Below is a small trained network, with its code and all its weights. Each question gives an input and a class and asks what happens when units are switched off, that is, made to give their printed mean instead of their output.

import numpy as np


def w(rows, s, z=0):
    codes = np.array(rows[::2]) - 128.0
    scale = np.full(codes.shape[1], s)
    scale[-1] = z or s
    return codes * scale


def norm(h):
    return h / np.sqrt((h * h).mean(-1, keepdims=True) + 1e-5)


def f(y):
    return y / 2 * (1 + np.tanh(0.7978845608 * (y + 0.044715 * y**3)))


def log_softmax(a):
    a = a - a.max(-1, keepdims=True)
    return a - np.log(np.exp(a).sum(-1, keepdims=True))


def net(x, mask):
    res = np.array(x, float).reshape(1, 6) / 4 @ E
    u = 0
    for l in range(2):
        y = f(norm(res) @ A[l][:, :-1].T + A[l][:, -1])
        res = res + np.where(mask[u : u + 16], y, B[l][:, -1]) @ B[l][:, :-1]
        u += 16
    return log_softmax(norm(res)[-1] @ U[:, :-1].T + U[:, -1])


A, B = {}, {}
E = w([
[155,235,134],'x0',
[254,158,105],'x1',
[232,124,189],'x2',
[213,85,96],'x3',
[27,171,50],'x4',
[248,250,209],'x5',
],0.0036)
A[0] = w([
[153,123,94,166],'L0N1',
[156,146,136,21],'L0N2',
[125,102,124,4],'L0N3',
[152,145,116,192],'L0N4',
[247,81,116,58],'L0N5',
[99,110,109,20],'L0N6',
[136,144,170,234],'L0N7',
[210,68,154,99],'L0N8',
[126,128,128,117],'L0N9',
[112,112,116,15],'L0N10',
[119,130,133,130],'L0N11',
[103,143,85,143],'L0N12',
[87,112,96,92],'L0N13',
[116,133,131,61],'L0N14',
[113,163,111,144],'L0N15',
[115,119,121,67],'L0N16',
],0.013,0.0028)
B[0] = w([
[153,91,172,151],'L0N1',
[80,114,116,126],'L0N2',
[93,194,148,111],'L0N3',
[147,51,66,158],'L0N4',
[255,60,35,255],'L0N5',
[29,59,224,136],'L0N6',
[191,34,134,185],'L0N7',
[219,96,38,228],'L0N8',
[128,130,128,125],'L0N9',
[45,136,204,118],'L0N10',
[141,119,116,130],'L0N11',
[164,63,119,167],'L0N12',
[125,17,180,178],'L0N13',
[128,131,122,115],'L0N14',
[194,105,82,147],'L0N15',
[122,135,140,121],'L0N16',
],0.0042,0.0051)
A[1] = w([
[185,107,40,106],'L1N1',
[129,153,125,23],'L1N2',
[132,144,121,17],'L1N3',
[175,56,246,230],'L1N4',
[5,145,123,138],'L1N5',
[195,87,147,82],'L1N6',
[133,231,87,102],'L1N7',
[136,89,133,90],'L1N8',
[163,201,147,48],'L1N9',
[45,108,239,206],'L1N10',
[88,150,117,147],'L1N11',
[191,84,147,229],'L1N12',
[154,216,254,2],'L1N13',
[149,250,100,95],'L1N14',
[164,108,200,94],'L1N15',
[181,91,161,85],'L1N16',
],0.0055,0.002)
B[1] = w([
[171,169,128,223],'L1N1',
[101,124,96,84],'L1N2',
[96,106,116,87],'L1N3',
[223,126,187,237],'L1N4',
[131,3,74,205],'L1N5',
[142,119,189,176],'L1N6',
[136,121,21,108],'L1N7',
[133,160,117,140],'L1N8',
[113,174,93,101],'L1N9',
[193,60,112,211],'L1N10',
[138,71,91,129],'L1N11',
[185,173,191,254],'L1N12',
[124,235,188,104],'L1N13',
[158,198,30,115],'L1N14',
[144,134,167,129],'L1N15',
[147,114,200,155],'L1N16',
],0.004,0.0024)
U = w([
[101,189,182,48],'0',
[3,52,122,207],'1',
[87,191,78,93],'2',
[141,138,192,2],'3',
[126,168,130,16],'4',
[220,111,100,240],'5',
],0.018,0.0066)

Each question gives the input, the list of numbers given to net, and the class t.
The units are the neurons (one row each of A and B). Each row of codes is followed by its name. A weight is (code - 128) times the scale printed after its matrix; where a second scale follows, it is the last column's (A, B and U).
mask holds one flag per neuron, layer by layer. A switched-off neuron (its flag False) gives its mean, the last column of its row in B, instead of its output. The means were averaged over made-up inputs and are rounded, as every weight is.
A unit's drop is (log p(t) with every unit on - log p(t) with that unit switched off) / (log p(t) with every unit on - log p(t) with every unit switched off).
The circuit of an input: a set's keep is (log p(t) with only the set's units on - log p(t) with every unit switched off) / (log p(t) with every unit on - log p(t) with every unit switched off). Starting from the 12 units with the biggest drops (on a tie, the unit counted first), units are removed one at a time, each time the one whose removal leaves the highest keep (on an exact tie, the one counted first), for as long as the keep stays at least 0.8.
circuit, biggest first: the units of the circuit, biggest drop first
k most important neurons: the k neurons with the biggest drops, biggest first
top k neurons in layer l: the k neurons of layer l with the biggest drops, biggest first
drop of u: that unit's drop, to one decimal
input [-1,1,-7,5,8,6], class 2: circuit, biggest first => [L0N5; L0N8]
input [4,0,-1,-8,5,1], class 1: circuit, biggest first => [L0N5; L1N5]
input [4,2,-2,-8,3,-1], class 1: circuit, biggest first => [L0N5; L1N5]
input [0,-7,-5,3,1,5], class 1: most important neuron => [L0N5]
input [2,-1,-6,-3,-6,7], class 3: 4 most important neurons => [L0N5; L0N8; L0N7; L1N13]
input [1,0,-6,-4,-7,2], class 3: circuit, biggest first => [L0N5; L0N8]
input [7,8,-8,-5,3,2], class 2: circuit, biggest first => [L0N5; L1N4]
input [7,-4,2,-8,-7,3], class 0: 2 most important neurons => [L0N5; L1N13]
input [4,2,-6,4,1,-2], class 1: 3 most important neurons => [L0N5; L0N8; L0N7]
input [-6,6,-3,8,6,-5], class 1: 2 most important neurons => [L0N5; L0N8]
input [2,4,-8,-1,-6,-5], class 1: drop of L0N5 => 0.2
input [-1,-7,-5,-1,-8,6], class 3: drop of L0N5 => 0.4
input [-2,5,-1,-2,2,-6], class 1: drop of L0N5 => 0.1
input [3,-1,-6,-5,8,3], class 1: top neuron in layer 1 => [L1N5]
